Below are the code and all the weights of a small trained network. Each question names an input and a target symbol and asks about switching units off, where a switched-off unit gives its printed mean instead of its output.

import numpy as np


def w(rows, s, z=0):
    codes = np.array(rows[::2]) - 128.0
    scale = np.full(codes.shape[1], s)
    scale[-1] = z or s
    return codes * scale


def norm(h):
    return h / np.sqrt((h * h).mean(-1, keepdims=True) + 1e-5)


def f(y):
    return y / 2 * (1 + np.tanh(0.7978845608 * (y + 0.044715 * y**3)))


def softmax(a):
    e = np.exp(a - a.max(-1, keepdims=True))
    return e / e.sum(-1, keepdims=True)


def log_softmax(a):
    a = a - a.max(-1, keepdims=True)
    return a - np.log(np.exp(a).sum(-1, keepdims=True))


def net(x, mask):
    ids = ['βγδεηθλμξπστφψω'.index(c) for c in x.split()]
    T = len(ids)
    res = E[ids] + P[:T]
    r = norm(res)
    for j in range(2):
        rows = slice(3 * j, 3 * j + 3)
        q, k, v = (r @ M[0][rows].T for M in (Q, K, V))
        z = softmax(np.where(np.tri(T) > 0, q @ k.T / 3**0.5, -1e9)) @ v
        o = O[0][rows]
        res = res + np.where(mask[j], z, o[:, -1]) @ o[:, :-1]
    y = f(norm(res) @ A[0][:, :-1].T + A[0][:, -1])
    res = res + np.where(mask[2:6], y, B[0][:, -1]) @ B[0][:, :-1]
    return log_softmax(norm(res)[-1] @ U[:, :-1].T + U[:, -1])


Q, K, V, O, A, B = {}, {}, {}, {}, {}, {}
E = w([
[133,117,89,143,122,102],'β',
[123,116,129,93,142,134],'γ',
[134,152,192,166,95,162],'δ',
[140,90,152,115,105,119],'ε',
[105,91,107,94,119,142],'η',
[254,139,193,157,131,95],'θ',
[104,145,75,154,116,147],'λ',
[89,155,134,134,223,155],'μ',
[95,121,153,138,137,86],'ξ',
[112,98,109,120,106,133],'π',
[115,63,134,144,127,100],'σ',
[108,129,112,159,147,145],'τ',
[171,97,121,113,162,111],'φ',
[119,134,97,97,113,123],'ψ',
[140,159,120,62,149,169],'ω',
],0.039)
P = w([
[39,231,192,196,73,159],'0',
[51,209,84,160,154,33],'1',
[103,83,159,147,140,159],'2',
[101,177,28,124,185,29],'3',
[129,36,122,127,143,166],'4',
[166,169,5,99,208,41],'5',
[254,33,144,142,172,166],'6',
],0.0063)
Q[0] = w([
[121,244,178,98,35,13],'h1',
[8,176,246,149,103,147],'h1',
[114,100,72,58,88,99],'h1',
[116,76,207,147,151,231],'h2',
[56,190,230,162,55,121],'h2',
[146,198,156,120,160,124],'h2',
],0.018)
K[0] = w([
[60,76,246,68,54,16],'h1',
[11,197,211,202,187,81],'h1',
[137,105,23,40,141,65],'h1',
[137,184,189,252,226,117],'h2',
[30,134,226,145,42,61],'h2',
[145,147,210,87,111,159],'h2',
],0.015)
V[0] = w([
[181,192,82,43,89,134],'h1',
[133,154,17,167,128,87],'h1',
[95,117,144,113,72,9],'h1',
[200,105,130,116,30,87],'h2',
[72,136,183,77,123,58],'h2',
[150,130,162,79,159,53],'h2',
],0.015)
O[0] = w([
[27,156,166,86,61,164,117],'h1',
[110,174,77,236,64,165,243],'h1',
[151,173,174,142,52,38,94],'h1',
[85,112,122,145,12,153,99],'h2',
[77,164,111,107,128,178,78],'h2',
[23,147,125,150,130,86,254],'h2',
],0.011,0.0062)
A[0] = w([
[86,101,110,154,91,126,3],'n1',
[106,46,180,216,142,167,157],'n2',
[149,70,214,96,56,143,6],'n3',
[143,89,201,149,90,253,58],'n4',
],0.021,0.0035)
B[0] = w([
[177,64,107,114,163,139,217],'n1',
[121,39,231,84,93,180,254],'n2',
[191,152,61,23,111,165,161],'n3',
[33,184,178,253,164,96,167],'n4',
],0.017,0.0085)
U = w([
[156,149,116,118,171,125,212],'β',
[35,170,146,100,160,123,104],'γ',
[120,179,179,118,151,113,162],'δ',
[191,140,136,61,85,102,238],'ε',
[134,102,43,53,102,127,25],'η',
[255,121,127,120,167,129,127],'θ',
[166,186,42,135,122,156,151],'λ',
[111,159,140,135,183,136,81],'μ',
[171,128,167,153,106,47,87],'ξ',
[183,103,108,161,28,107,1],'π',
[120,46,191,82,112,107,94],'σ',
[131,120,135,222,139,183,88],'τ',
[98,124,117,148,157,33,240],'φ',
[65,174,134,121,54,124,183],'ψ',
[120,181,89,38,152,176,89],'ω',
],0.013,0.003)

Each question gives the input, a string of symbols that net reads in full, and the target symbol t.
The units are the heads (3 rows each of Q, K, V and O) and the neurons (one row each of A and B). Each row of codes is followed by its name. A weight is (code - 128) times the scale printed after its matrix; where a second scale follows, it is the last column's (O, A, B and U).
mask holds one flag per unit, heads first, then neurons. A switched-off unit (its flag False) gives its mean, the last column of its rows in O or B, instead of its output. The means were averaged over made-up inputs and are rounded, as every weight is.
A unit's drop is (log p(t) with every unit on - log p(t) with that unit switched off) / (log p(t) with every unit on - log p(t) with every unit switched off).
The circuit of an input: a set's keep is (log p(t) with only the set's units on - log p(t) with every unit switched off) / (log p(t) with every unit on - log p(t) with every unit switched off). Starting from all 6 units, units are removed one at a time, each time the one whose removal leaves the highest keep (on an exact tie, the one counted first), for as long as the keep stays at least 0.8.
units of the circuit, in order: the units of the circuit, biggest drop first
most important unit: the unit with the biggest drop
top k neurons: the k neurons with the biggest drops, biggest first
which heads matter: for each layer, one digit per head in row order, 1 if its drop is at least 0.15 and else 0, layers parted by /
drop of u: that unit's drop, to one decimal
input ψ τ ε, target θ: most important unit : h2
input δ τ φ γ, target γ: top 3 neurons : [n2 n3 n1]
input τ φ λ ψ φ ω η, target γ: which heads matter : 10
input η φ φ φ, target φ: units of the circuit, in order : [n2 h2]
input τ τ π, target θ: which heads matter : 01
input γ ψ φ λ ε, target τ: which heads matter : 10
input ε ε λ τ γ, target θ: which heads matter : 01
input η φ η λ, target λ: which heads matter : 01
input σ β η, target π: which heads matter : 10
input η λ γ λ ξ φ, target φ: which heads matter : 00
input ψ η ψ φ β, target π: which heads matter : 10
input φ θ η ψ η, target ψ: which heads matter : 10
input θ τ τ η, target η: which heads matter : 11
input δ η η, target ω: top 3 neurons : [n3 n4 n2]
input φ λ σ η, target η: which heads matter : 11
input σ λ φ η ξ, target φ: top neuron : [n2]
input ε λ ξ, target φ: which heads matter : 11
input π ψ φ η φ ε, target ε: which heads matter : 10
input λ ω η, target γ: top 2 neurons : [n4 n3]
input θ ψ π, target ψ: most important unit : h1
input τ λ γ, target τ: drop of n4 : 0.3
input η μ η τ η, target θ: drop of h2 : 0.6
input λ φ θ φ φ ψ, target ψ: drop of n1 : 0.0
